Below is a small trained network, with its code and all its weights. Each question gives an input and a target symbol and asks what happens when units are switched off, that is, made to give their printed mean instead of their output.

import numpy as np


def w(rows, s, z=0):
    codes = np.array(rows[::2]) - 128.0
    scale = np.full(codes.shape[1], s)
    scale[-1] = z or s
    return codes * scale


def f(y):
    return y / 2 * (1 + np.tanh(0.7978845608 * (y + 0.044715 * y**3)))


def softmax(a):
    e = np.exp(a - a.max(-1, keepdims=True))
    return e / e.sum(-1, keepdims=True)


def log_softmax(a):
    a = a - a.max(-1, keepdims=True)
    return a - np.log(np.exp(a).sum(-1, keepdims=True))


def net(x, mask):
    ids = ['ΞΣΦΨαβδεζηθλμτω'.index(c) for c in x.split()]
    T = len(ids)
    res = E[ids] + P[:T]
    q, k, v = (res @ M[0].T for M in (Q, K, V))
    z = softmax(np.where(np.tri(T) > 0, q @ k.T / 2**0.5, -1e9)) @ v
    res = res + np.where(mask[0], z, O[0][:, -1]) @ O[0][:, :-1]
    y = f(res @ A[0][:, :-1].T + A[0][:, -1])
    res = res + np.where(mask[1:13], y, B[0][:, -1]) @ B[0][:, :-1]
    return log_softmax(res[-1] @ U[:, :-1].T + U[:, -1])


Q, K, V, O, A, B = {}, {}, {}, {}, {}, {}
E = w([
[80,107,130,74,128,179,84,142,168,207,79],'Ξ',
[133,144,117,177,101,203,157,105,86,55,151],'Σ',
[58,85,150,128,175,237,83,88,8,141,90],'Φ',
[77,118,127,179,121,76,118,135,188,81,184],'Ψ',
[141,137,132,93,125,163,38,29,108,176,206],'α',
[126,98,154,109,104,208,40,151,150,192,101],'β',
[130,151,114,141,79,144,96,123,60,29,98],'δ',
[159,220,100,74,170,129,137,114,81,154,102],'ε',
[156,111,152,188,69,105,165,39,115,202,92],'ζ',
[152,98,114,162,109,249,51,146,146,195,150],'η',
[72,107,143,72,143,139,76,124,188,158,67],'θ',
[118,189,169,112,74,174,145,181,35,121,101],'λ',
[224,56,132,97,178,141,139,129,105,177,165],'μ',
[59,161,75,177,125,122,120,208,147,185,158],'τ',
[132,99,193,102,179,40,137,155,74,103,73],'ω',
],0.017)
P = w([
[82,148,3,105,111,190,233,92,225,60,68],'0',
[75,85,40,73,111,181,152,125,163,88,59],'1',
[78,95,72,76,102,153,118,121,139,95,96],'2',
[100,99,78,89,112,128,110,129,118,105,94],'3',
[121,110,98,115,113,111,91,132,112,99,112],'4',
[132,133,112,133,131,107,97,134,99,110,109],'5',
[143,130,138,161,138,100,83,142,92,113,122],'6',
[168,142,155,191,150,99,70,156,81,113,117],'7',
[185,145,170,211,167,94,83,159,70,125,111],'8',
[196,152,187,223,181,101,68,164,56,115,113],'9',
[209,167,215,231,200,108,66,168,44,137,108],'10',
],0.0065)
Q[0] = w([
[137,70,123,88,191,146,82,75,183,191,99],'h1',
[112,127,128,127,148,73,159,139,254,201,163],'h1',
],0.01)
K[0] = w([
[142,115,153,11,55,255,126,7,190,112,25],'h1',
[9,77,37,11,40,132,180,75,229,76,137],'h1',
],0.0059)
V[0] = w([
[255,96,241,81,182,134,162,63,82,87,119],'h1',
[171,177,143,90,50,213,156,170,63,233,151],'h1',
],0.0053)
O[0] = w([
[52,102,117,30,27,242,182,159,142,142,130,2],'h1',
[149,231,255,173,171,153,227,151,206,43,93,185],'h1',
],0.0075,0.0022)
A[0] = w([
[150,172,128,119,118,158,122,22,160,96,171,27],'n1',
[95,134,88,151,106,85,50,104,122,81,98,59],'n2',
[67,133,54,164,56,179,122,204,162,186,150,216],'n3',
[76,96,147,87,31,115,154,177,86,79,118,4],'n4',
[143,112,85,102,159,119,97,102,119,229,165,162],'n5',
[219,126,185,105,163,96,156,116,47,93,120,183],'n6',
[123,186,166,34,153,61,117,162,116,153,30,243],'n7',
[140,120,82,77,84,172,103,165,90,225,176,171],'n8',
[144,109,121,115,85,195,184,119,131,99,139,181],'n9',
[45,143,132,154,125,106,169,152,254,32,137,108],'n10',
[119,111,152,124,230,24,164,168,137,188,100,36],'n11',
[159,102,119,115,165,108,158,128,238,57,179,164],'n12',
],0.0083,0.0024)
B[0] = w([
[100,144,95,116,143,151,161,40,185,56,122,136],'n1',
[192,152,148,135,110,224,116,146,114,152,124,208],'n2',
[56,74,105,107,128,80,121,127,214,132,69,180],'n3',
[118,112,137,67,82,153,156,115,157,125,189,168],'n4',
[141,199,211,102,147,179,178,152,153,149,135,205],'n5',
[102,138,110,60,143,62,147,125,136,102,97,248],'n6',
[116,126,78,211,101,91,93,153,133,121,183,253],'n7',
[90,140,72,97,149,36,95,100,140,97,101,173],'n8',
[175,103,160,164,164,121,183,170,81,179,191,181],'n9',
[74,158,182,76,124,142,140,122,227,97,2,160],'n10',
[125,40,146,95,77,191,137,91,133,97,151,244],'n11',
[91,110,132,119,154,91,107,177,133,148,62,162],'n12',
],0.0086,0.005)
U = w([
[141,126,141,137,117,130,139,112,116,103,114,46],'Ξ',
[72,111,142,132,166,178,135,103,41,133,96,73],'Σ',
[83,67,104,117,82,74,132,97,106,92,153,97],'Φ',
[74,110,149,150,134,117,73,149,206,145,48,245],'Ψ',
[111,121,192,114,78,175,174,136,164,143,187,48],'α',
[110,109,115,156,150,130,173,96,141,93,110,24],'β',
[110,168,167,107,135,146,120,55,146,106,192,84],'δ',
[178,96,145,78,193,101,179,138,130,150,129,178],'ε',
[146,113,157,177,59,91,184,43,103,188,85,169],'ζ',
[194,118,88,126,81,166,133,115,99,107,101,58],'η',
[200,91,145,212,144,152,69,146,120,158,254,201],'θ',
[116,121,130,138,129,121,152,117,121,123,122,2],'λ',
[138,186,44,161,162,75,142,132,90,89,116,151],'μ',
[157,118,116,144,115,148,141,117,115,103,140,75],'τ',
[103,189,204,119,105,110,159,150,131,104,97,31],'ω',
],0.0083,0.003)

Each question gives the input, a string of symbols that net reads in full, and the target symbol t.
The units are the heads (2 rows each of Q, K, V and O) and the neurons (one row each of A and B). Each row of codes is followed by its name. A weight is (code - 128) times the scale printed after its matrix; where a second scale follows, it is the last column's (O, A, B and U).
mask holds one flag per unit, heads first, then neurons. A switched-off unit (its flag False) gives its mean, the last column of its rows in O or B, instead of its output. The means were averaged over made-up inputs and are rounded, as every weight is.
A unit's drop is (log p(t) with every unit on - log p(t) with that unit switched off) / (log p(t) with every unit on - log p(t) with every unit switched off).
The circuit of an input: a set's keep is (log p(t) with only the set's units on - log p(t) with every unit switched off) / (log p(t) with every unit on - log p(t) with every unit switched off). Starting from the 12 units with the biggest drops (on a tie, the unit counted first), units are removed one at a time, each time the one whose removal leaves the highest keep (on an exact tie, the one counted first), for as long as the keep stays at least 0.8.
circuit, biggest first: the units of the circuit, biggest drop first
most important unit: the unit with the biggest drop
k most important neurons: the k neurons with the biggest drops, biggest first
drop when u is switched off: that unit's drop, to one decimal
input ζ Σ ζ τ ε Ψ τ δ, target μ: circuit, biggest first -> [h1; n6]
input δ Ψ Ψ Ψ ω Ψ τ Ξ Ψ Ψ ε, target μ: circuit, biggest first -> [n7; n6]
input Σ Φ μ μ τ ζ μ θ τ Σ, target μ: circuit, biggest first -> [h1; n6]
input τ ε λ ω δ, target Φ: 2 most important neurons -> [n8; n3]
input δ Φ Φ μ Ψ δ, target α: 2 most important neurons -> [n4; n9]
input β ω Ψ ω Σ β, target θ: circuit, biggest first -> [n10; n6]
input θ ε Ψ δ Ψ δ δ, target η: most important unit -> n2
input δ ε λ, target ω: 3 most important neurons -> [n10; n11; n6]
input Ξ μ Ψ Σ Ψ ε, target μ: 2 most important neurons -> [n7; n11]
input θ τ β Φ β ζ Ψ Ψ ε μ, target ε: 2 most important neurons -> [n6; n7]
input ε ε ω θ τ θ η η τ, target θ: circuit, biggest first -> [h1; n6]
input ε δ ζ Ψ μ α, target δ: circuit, biggest first -> [n1; n5]
input τ Ψ μ τ ε μ ε μ Σ, target α: 2 most important neurons -> [n4; n9]
input Ψ τ ω Ξ Ξ μ ω, target Φ: most important neuron -> [n7]
input μ Φ τ μ η, target Ψ: 2 most important neurons -> [n3; n8]
input Ξ θ Φ μ λ, target α: drop when h1 is switched off -> 1.3
input δ Ψ τ Φ ζ θ τ Σ μ τ, target θ: drop when n5 is switched off -> 0.0
input ζ Ψ η θ Ξ Σ λ, target ω: drop when n11 is switched off -> 0.1
